Below is a small trained network, with its code and all its weights. Each question gives an input and a class and asks what happens when units are switched off, that is, made to give their printed mean instead of their output.

import numpy as np


def w(rows, s, z=0):
    codes = np.array(rows[::2]) - 128.0
    scale = np.full(codes.shape[1], s)
    scale[-1] = z or s
    return codes * scale


def norm(h):
    return h / np.sqrt((h * h).mean(-1, keepdims=True) + 1e-5)


def f(y):
    return np.maximum(y, 0)


def log_softmax(a):
    a = a - a.max(-1, keepdims=True)
    return a - np.log(np.exp(a).sum(-1, keepdims=True))


def net(x, mask):
    res = np.array(x, float).reshape(1, 8) / 4 @ E
    u = 0
    for l in range(4):
        y = f(norm(res) @ A[l][:, :-1].T + A[l][:, -1])
        res = res + np.where(mask[u : u + 4], y, B[l][:, -1]) @ B[l][:, :-1]
        u += 4
    return log_softmax(norm(res)[-1] @ U[:, :-1].T + U[:, -1])


A, B = {}, {}
E = w([
[143,75,43,93,144,75,206,51,63,175,122],'x0',
[132,125,126,129,124,130,127,134,122,129,132],'x1',
[132,129,128,129,132,127,124,128,125,129,128],'x2',
[151,54,124,233,179,75,46,74,166,122,52],'x3',
[126,130,124,128,129,127,124,126,127,125,127],'x4',
[111,40,60,101,158,204,117,125,198,3,213],'x5',
[143,172,158,45,197,149,70,74,66,56,91],'x6',
[130,128,129,127,130,128,127,130,127,128,130],'x7',
],0.0014)
A[0] = w([
[115,120,154,76,182,139,93,83,130,64,98,109],'0.n0',
[151,123,198,156,92,163,56,249,169,91,129,44],'0.n1',
[142,233,234,164,155,83,148,113,54,218,92,80],'0.n2',
[96,154,194,3,196,121,101,45,81,62,43,1],'0.n3',
],0.0021,0.0019)
B[0] = w([
[164,143,91,171,100,136,97,169,101,146,166,183],'0.n0',
[97,202,135,130,137,132,130,2,156,120,123,184],'0.n1',
[124,83,52,74,58,146,95,153,181,74,87,252],'0.n2',
[202,168,45,206,124,151,75,178,56,148,194,196],'0.n3',
],0.0032,0.0025)
A[1] = w([
[147,118,111,211,116,110,66,99,170,136,81,242],'1.n0',
[99,62,115,118,252,181,125,99,171,16,210,2],'1.n1',
[127,209,133,53,67,148,172,176,93,164,143,105],'1.n2',
[159,49,100,82,178,80,192,91,40,172,132,35],'1.n3',
],0.0024,0.0008)
B[1] = w([
[107,98,180,73,171,150,197,160,82,117,184,251],'1.n0',
[164,128,91,67,9,93,115,178,117,172,3,234],'1.n1',
[133,20,182,142,221,107,109,120,124,98,132,228],'1.n2',
[80,246,135,146,139,191,110,60,221,67,133,209],'1.n3',
],0.0027,0.0024)
A[2] = w([
[143,81,62,107,94,155,115,139,149,84,176,16],'2.n0',
[114,191,148,23,114,194,185,184,99,106,227,92],'2.n1',
[164,35,121,246,205,110,42,90,143,95,44,2],'2.n2',
[133,194,196,119,116,62,128,146,57,218,2,46],'2.n3',
],0.0024,0.00057)
B[2] = w([
[144,138,133,135,68,83,125,136,116,187,47,225],'2.n0',
[140,29,203,144,203,30,106,119,86,158,63,252],'2.n1',
[99,113,225,12,164,99,206,179,48,163,176,233],'2.n2',
[147,36,44,66,66,203,94,156,200,4,119,242],'2.n3',
],0.0026,0.0019)
A[3] = w([
[107,164,61,133,147,126,178,24,129,140,141,2],'3.n0',
[128,188,215,116,136,171,69,164,148,62,108,209],'3.n1',
[96,84,108,255,85,113,201,171,186,198,189,58],'3.n2',
[162,115,64,80,151,107,156,66,57,126,103,213],'3.n3',
],0.0031,0.00065)
B[3] = w([
[75,194,195,173,120,141,122,112,216,122,118,171],'3.n0',
[97,141,53,194,126,103,235,54,164,200,161,219],'3.n1',
[206,224,96,109,193,169,9,106,4,66,137,212],'3.n2',
[81,163,181,216,95,150,145,152,220,157,162,252],'3.n3',
],0.0028,0.0031)
U = w([
[143,64,50,74,2,140,110,173,182,100,51,254],'0',
[201,206,86,168,177,155,45,141,16,114,182,113],'1',
[52,202,150,192,133,133,184,41,234,147,144,109],'2',
[103,21,240,88,194,76,185,169,84,158,147,10],'3',
],0.0057,0.00049)

Each question gives the input, the list of numbers given to net, and the class t.
The units are the neurons (one row each of A and B). Each row of codes is followed by its name. A weight is (code - 128) times the scale printed after its matrix; where a second scale follows, it is the last column's (A, B and U).
mask holds one flag per neuron, layer by layer. A switched-off neuron (its flag False) gives its mean, the last column of its row in B, instead of its output. The means were averaged over made-up inputs and are rounded, as every weight is.
A unit's drop is (log p(t) with every unit on - log p(t) with that unit switched off) / (log p(t) with every unit on - log p(t) with every unit switched off).
The circuit of an input: a set's keep is (log p(t) with only the set's units on - log p(t) with every unit switched off) / (log p(t) with every unit on - log p(t) with every unit switched off). Starting from the 12 units with the biggest drops (on a tie, the unit counted first), units are removed one at a time, each time the one whose removal leaves the highest keep (on an exact tie, the one counted first), for as long as the keep stays at least 0.8.
units of the circuit, in order: the units of the circuit, biggest drop first
k most important neurons: the k neurons with the biggest drops, biggest first
top k neurons in layer l: the k neurons of layer l with the biggest drops, biggest first
input [8,-6,4,-8,2,4,5,-2], class 2: units of the circuit, in order : (1.n3, 3.n3, 3.n0)
input [3,6,6,5,4,-1,-4,-8], class 3: units of the circuit, in order : (2.n2)
input [-2,-3,8,-6,-2,-5,0,4], class 3: 4 most important neurons : (1.n2, 1.n1, 2.n1, 2.n0)
input [-5,-6,5,-1,-1,5,-8,3], class 1: units of the circuit, in order : (3.n2, 0.n2)
input [-1,2,-5,-1,2,2,3,-5], class 1: 3 most important neurons : (0.n3, 0.n2, 0.n0)
input [-5,-5,5,4,8,6,-7,-8], class 1: units of the circuit, in order : (3.n2, 0.n2)
input [6,0,-8,-5,-5,-2,0,4], class 2: 2 most important neurons : (1.n3, 1.n0)
input [-8,-4,4,-3,4,4,1,2], class 2: 3 most important neurons : (3.n1, 0.n1, 0.n2)
input [-3,-1,0,4,-6,-5,-4,-1], class 0: 2 most important neurons : (2.n3, 1.n2)
input [-5,3,3,-6,-2,-4,4,8], class 3: 2 most important neurons : (2.n1, 1.n2)
input [3,-1,7,-2,7,-4,3,-6], class 0: 2 most important neurons : (0.n2, 3.n2)
input [4,1,-5,2,2,2,3,-3], class 2: 4 most important neurons : (3.n3, 0.n2, 3.n2, 1.n3)
input [2,7,2,1,-1,-1,-2,-7], class 1: 4 most important neurons : (3.n2, 1.n1, 0.n1, 2.n2)
input [1,8,4,-7,-3,6,0,-4], class 3: units of the circuit, in order : (2.n1)
input [3,5,-3,2,-7,0,-2,-5], class 2: 3 most important neurons : (1.n3, 3.n0, 0.n3)
input [-8,-1,-7,-3,2,7,-8,-4], class 1: top 2 neurons in layer 3 : (3.n2, 3.n3)
input [6,8,-2,5,-7,-4,3,-7], class 2: units of the circuit, in order : (1.n3, 3.n3)
input [-4,4,0,7,-2,-6,-1,-2], class 3: top 2 neurons in layer 1 : (1.n1, 1.n0)
input [7,7,-1,5,-5,5,5,-4], class 2: top 2 neurons in layer 2 : (2.n3, 2.n2)
input [0,-7,-8,6,7,-4,0,7], class 3: top 2 neurons in layer 1 : (1.n1, 1.n0)
